Below is a small trained network, with its code and all its weights. Each question gives an input and a class and asks what happens when units are switched off, that is, made to give their printed mean instead of their output.

import numpy as np


def w(rows, s, z=0):
    codes = np.array(rows[::2]) - 128.0
    scale = np.full(codes.shape[1], s)
    scale[-1] = z or s
    return codes * scale


def norm(h):
    return h / np.sqrt((h * h).mean(-1, keepdims=True) + 1e-5)


def f(y):
    return np.maximum(y, 0)


def log_softmax(a):
    a = a - a.max(-1, keepdims=True)
    return a - np.log(np.exp(a).sum(-1, keepdims=True))


def net(x, mask):
    res = np.array(x, float).reshape(1, 8) / 4 @ E
    u = 0
    for l in range(2):
        y = f(norm(res) @ A[l][:, :-1].T + A[l][:, -1])
        res = res + np.where(mask[u : u + 6], y, B[l][:, -1]) @ B[l][:, :-1]
        u += 6
    return log_softmax(norm(res)[-1] @ U[:, :-1].T + U[:, -1])


A, B = {}, {}
E = w([
[98,221,130,92,86],'x0',
[127,129,131,128,128],'x1',
[132,129,128,134,127],'x2',
[131,126,127,123,130],'x3',
[126,128,127,125,134],'x4',
[222,212,186,169,215],'x5',
[180,113,51,21,149],'x6',
[164,80,254,61,71],'x7',
],0.0052)
A[0] = w([
[121,138,99,40,168,114],'L0N0',
[163,128,133,155,136,4],'L0N1',
[80,216,123,81,131,81],'L0N2',
[164,1,110,151,199,9],'L0N3',
[77,150,140,190,152,207],'L0N4',
[164,51,112,181,161,75],'L0N5',
],0.0085,0.0036)
B[0] = w([
[156,95,147,192,96,203],'L0N0',
[156,146,126,84,118,131],'L0N1',
[139,176,133,157,83,191],'L0N2',
[141,174,153,140,69,191],'L0N3',
[146,78,125,136,126,253],'L0N4',
[91,251,112,117,81,183],'L0N5',
],0.014,0.0044)
A[1] = w([
[199,143,78,72,138,102],'L1N0',
[100,178,39,158,164,188],'L1N1',
[151,115,80,153,207,98],'L1N2',
[106,111,170,174,151,94],'L1N3',
[196,202,156,143,248,7],'L1N4',
[140,120,188,54,120,56],'L1N5',
],0.012,0.0013)
B[1] = w([
[144,54,167,204,57,186],'L1N0',
[150,134,189,97,209,248],'L1N1',
[137,117,173,132,143,170],'L1N2',
[140,54,129,149,96,194],'L1N3',
[66,101,58,82,83,253],'L1N4',
[143,172,132,105,249,207],'L1N5',
],0.012,0.0046)
U = w([
[133,129,159,100,246,216],'0',
[140,96,108,164,104,150],'1',
[88,243,133,143,82,4],'2',
[33,97,30,45,116,46],'3',
],0.012,0.0027)

Each question gives the input, the list of numbers given to net, and the class t.
The units are the neurons (one row each of A and B). Each row of codes is followed by its name. A weight is (code - 128) times the scale printed after its matrix; where a second scale follows, it is the last column's (A, B and U).
mask holds one flag per neuron, layer by layer. A switched-off neuron (its flag False) gives its mean, the last column of its row in B, instead of its output. The means were averaged over made-up inputs and are rounded, as every weight is.
A unit's drop is (log p(t) with every unit on - log p(t) with that unit switched off) / (log p(t) with every unit on - log p(t) with every unit switched off).
The circuit of an input: a set's keep is (log p(t) with only the set's units on - log p(t) with every unit switched off) / (log p(t) with every unit on - log p(t) with every unit switched off). Starting from all 12 units, units are removed one at a time, each time the one whose removal leaves the highest keep (on an exact tie, the one counted first), for as long as the keep stays at least 0.8.
units of the circuit, in order: the units of the circuit, biggest drop first
most important unit: the unit with the biggest drop
k most important neurons: the k neurons with the biggest drops, biggest first
k most important neurons of layer l: the k neurons of layer l with the biggest drops, biggest first
input [-6,1,2,-5,3,0,-1,-8], class 0: most important unit => L1N1
input [6,5,2,1,1,-4,8,5], class 1: units of the circuit, in order => [L1N0 L1N4]
input [-8,-1,7,6,-6,-6,2,-2], class 2: units of the circuit, in order => [L0N3 L0N5]
input [5,0,-3,0,-7,7,-8,-5], class 1: 3 most important neurons of layer 1 => [L1N3 L1N4 L1N5]
input [-8,3,-4,-3,-5,-7,2,-8], class 0: 3 most important neurons => [L1N1 L1N4 L0N2]
input [-6,-5,-1,6,-4,6,5,-3], class 2: 3 most important neurons => [L0N3 L0N5 L0N4]
input [4,-7,-7,-1,3,-4,-8,-4], class 1: units of the circuit, in order => [L0N4 L0N5]
input [5,-2,-6,-1,5,-2,-5,-5], class 0: 3 most important neurons of layer 0 => [L0N0 L0N3 L0N5]
input [4,-2,-2,-4,4,-1,6,-5], class 1: 3 most important neurons of layer 0 => [L0N0 L0N2 L0N5]
input [7,-8,5,-8,2,-6,2,4], class 2: units of the circuit, in order => [L1N4 L0N4]
input [-3,6,-3,5,1,-3,2,-2], class 2: 2 most important neurons of layer 0 => [L0N3 L0N5]
input [-3,2,-2,-6,0,-6,7,-4], class 1: units of the circuit, in order => [L1N4 L1N0]
input [-7,-2,-8,6,1,-7,-6,-6], class 2: 3 most important neurons => [L0N5 L0N3 L1N4]
input [-6,4,-4,1,-7,1,4,-2], class 2: most important unit => L0N3
input [1,-3,-6,-1,-2,-4,2,7], class 0: 2 most important neurons => [L1N5 L1N4]
input [2,4,4,-1,-7,-5,4,-6], class 0: 2 most important neurons => [L1N1 L1N4]
input [1,-7,-6,6,-6,8,5,-6], class 3: 2 most important neurons of layer 1 => [L1N4 L1N5]
input [-5,-6,2,7,-7,-5,-3,-3], class 2: 2 most important neurons => [L0N5 L0N3]
input [3,0,0,-7,-4,-1,0,4], class 0: 2 most important neurons => [L1N5 L0N5]
input [-7,6,-3,-7,-6,1,0,-4], class 2: units of the circuit, in order => [L0N5]
input [6,-4,-7,2,0,-3,2,7], class 0: 2 most important neurons of layer 1 => [L1N5 L1N4]
input [7,3,4,6,-2,-3,7,4], class 1: 3 most important neurons of layer 0 => [L0N5 L0N0 L0N3]
input [1,-8,0,5,-3,7,0,6], class 3: 2 most important neurons => [L1N4 L1N1]
input [1,-4,4,5,-4,3,-5,-6], class 0: 2 most important neurons => [L1N1 L0N0]
input [5,3,4,5,-5,-4,6,-2], class 1: 2 most important neurons => [L0N5 L1N4]
input [4,5,3,5,3,-3,1,-2], class 2: 2 most important neurons of layer 0 => [L0N2 L0N4]
input [-4,-1,-4,-2,3,-4,-1,8], class 0: most important unit => L1N5
input [-8,6,-3,3,-1,-8,-1,-7], class 2: 2 most important neurons of layer 0 => [L0N5 L0N3]
input [8,7,1,-2,-3,-4,8,2], class 1: 2 most important neurons of layer 0 => [L0N5 L0N0]
